vot: [20  1 -4 -4  3  2 -3  0 -1  4]
poni: [ 21  -2  -1  10   1   2   4   2  -5 -14]
Gim: [21 22 -1 10  1  2  4  2 -5  5]
saz: [19  6  0  7  5 -8  7 -7 -2  0]
vogep: [21 -5  1 10  1  2  4  2 -5  5]
tisup: [ 21   6  -1  10   1   2   4   2  -5 -14]
nos: [ -6  12  10 -57  -8 -26 -28 -16 -28 -25]
zug: [20  3 -1  3  2 20  2 -3  0  1]
piga: [ 20   1   7   8 -19   2  -7  -6 -14  -8]
howmany poni: [21] | 1
howmany nos: [-25] | 1
howmany vogep: [-5] | 2
howmany zug: [20] | 2

Gaki: [ 55 -52  54 -55 -53]
ror: [ 60 -56  59 -59 -57]
Fen: [-57  53 -55 -57  54]
nofi: [-56 -56  59 -56 -56]
nupiz: [-59  55 -57  58  56]
bami: [-60  55 -58  59  59]
howmany nofi: [-56] | 4
howmany bami: [-58] | 1

fital: [ 42  43 -39  44 -41 -41 -41 -45  39  42]
Nam: [ 41  43 -40  39 -44 -43 -45 -42  43  45]
teziv: [-40 -45  38 -43  39  39  43  46  46  38]
pese: [-41 -45  41 -40  42  41  40 -44  43  41]
Vogem: [ 42  43 -39  44 -41 -41 -41  38 -44  40]
sef: [ 42  43 -39  44 -41 -41 -41  38 -44 -45]
Govoz: [-39 -43  42 -40  41  45  45 -42  45  41]
Gak: [-42 -42  39 -42  42  40  45 -40  44  43]
howmany Govoz: [41] | 2
howmany teziv: [46] | 2

duved: [-51  48 -52  46]
Lozi: [-54  49 -49  52]
kozi: [ 52 -51  55 -55]
gime: [-53  47 -53  57]
Vozep: [-54  55 -53  54]
howmany Vozep: [-54] | 1
howmany gime: [47] | 1

puna: [14  3 45  9]
ked: [-3 -3 13 -3]
vasis: [-30 -20   5 -36]
Nenu: [13 13 43 13]
keze: [-15   4   4   5]
howmany ked: [-3] | 3
howmany Nenu: [43] | 1
howmany keze: [5] | 1
howmany Nenu: [13] | 3
howmany vasis: [-30] | 1
howmany ked: [-2] | 0

dolug: [-33  44 -29  44 -39]
leloz: [47 46 46 46 46]
Nepof: [ 37 -46  31 -47  46]
Dutuk: [ 36 -45  30 -46  45]
howmany leloz: [46] | 4
howmany dolug: [-32] | 0

lar: [23  0  4 27]
bipu: [ 47 -38  19   6]
bobem: [-12 -12   7 -12]
Komi: [ 25 -46  -2 -24]
deka: [ 43 -42  15   0]
pid: [ 17 -17   8  22]
Kovog: [21 -6  5 27]
Zumal: [ 34 -47   7 -13]
rogu: [24  7  3 27]
kiluv: [ 39 -45   8  -7]
bupe: [ 30 -47   2 -19]
howmany bobem: [-12] | 3
howmany bobem: [7] | 1

Guton: [-36  23 -15  35]
Komel: [-36   5 -36   5]
feti: [ 46 -36  17 -52]
Dema: [-29  14 -33  31]
Savir: [ 35 -18  39 -47]
luvi: [ 26  -8  47 -47]
kupak: [ 24   0  37 -36]
howmany Komel: [5] | 2
howmany Komel: [-36] | 2

Res: [-27 -28 -27  -1]
dipel: [-27 -27  26 -27]
dupo: [12 11 37 12]
Tuni: [ 11 -27 -32 -38]
dotez: [ 12  12 -26  12]
zifi: [38 27 38 38]
howmany dupo: [12] | 2
howmany zifi: [38] | 3
howmany dotez: [13] | 0
howmany Res: [-27] | 2
howmany dupo: [37] | 1
howmany Res: [-26] | 0
howmany dipel: [-27] | 3

vep: [ -8  39 -28  38]
pivis: [ -7  25  -1 -42]
tep: [ 27  21 -12 -34]
Pafi: [ 15  15   0 -42]
saf: [ 20  30 -51 -33]
Luri: [  3  18  29 -47]
kagu: [  1  34 -48 -34]
Labe: [-48 -48 -48 -48]
howmany Labe: [-47] | 0
howmany tep: [21] | 1
howmany Labe: [-48] | 4
howmany vep: [-28] | 1

Dogus: [-14 -12  17 -59  28 -19]
litud: [-14  27 -14 -14  27 -19]
nevan: [ 12   1 -18  56 -30  22]
pinu: [-14 -10  18 -61 -15 -21]
zad: [-14  -9  17 -58  27 -20]
noro: [ 13   3 -18  57 -30  22]
howmany litud: [27] | 2
howmany litud: [-14] | 3

Fik: [ -4   0   1   6   5   6 -31   5]
Kegi: [-3  0 -7  7 -9 -2  7  7]
Ruve: [  5  -1  -4 -23  -9  -5  57  21]
dav: [  0  -1   5 -11   2   3 -10  -4]
tisi: [ 5  0  1  0 -3 -6 -1 -2]
rol: [ 4 -1  0 -2  0  0  4 -1]
mivef: [ -5   0   0   4  -3  -2 -12  -4]
latak: [  4   0   1  -1  -1  -1 -24  -4]
kun: [-3  0 -7  7 -9 -3 -3  7]
mela: [ 6  7  1  5  5  6 -8 -8]
Posu: [ 6  0 -5 -1 -8 -4 -8  8]
Suz: [ 3  0  2 -6 -6 -6 -1 -1]
howmany mela: [5] | 2
howmany Posu: [-1] | 1
howmany rol: [4] | 2
howmany rol: [3] | 0

Pebid: [ 47 -54 -49  41 -46 -49 -43 -40  45  45 -48]
Nane: [ 49 -48 -44 -49 -45 -42 -48 -50  45  50 -49]
fotep: [-44  48  47 -44  41  48  45  48  47 -42  45]
kode: [ 47 -45 -50  50 -40 -50 -47 -52  48  43 -49]
zituz: [-45  47  44  49 -47  49  49  49 -47 -52 -47]
Mege: [-48 -50 -50 -48  50 -48 -50  48 -48 -48  51]
Favo: [-48  49  37 -47  45 -49  49  50 -46 -42  47]
resu: [ -1 -39 -45  -1 -45 -44 -32 -42  -6   2  48]
Kibug: [-41 -41  47 -40 -41  32  32  32 -48 -41  44]
howmany fotep: [48] | 3
howmany Mege: [-48] | 5
howmany fotep: [46] | 0
howmany Kibug: [47] | 1
howmany zituz: [49] | 4
howmany Kibug: [-41] | 4
howmany fotep: [47] | 2

did: [-34  28  30  27  30 -35 -12]
dinas: [ 46 -58 -51  46 -13  18  18]
lod: [-32  32  28  34  34 -32 -31]
Givib: [ 45 -40 -40 -40  45  45  45]
fisig: [ 53 -58 -51 -59 -61  52  50]
howmany Givib: [45] | 4
howmany dinas: [-13] | 1

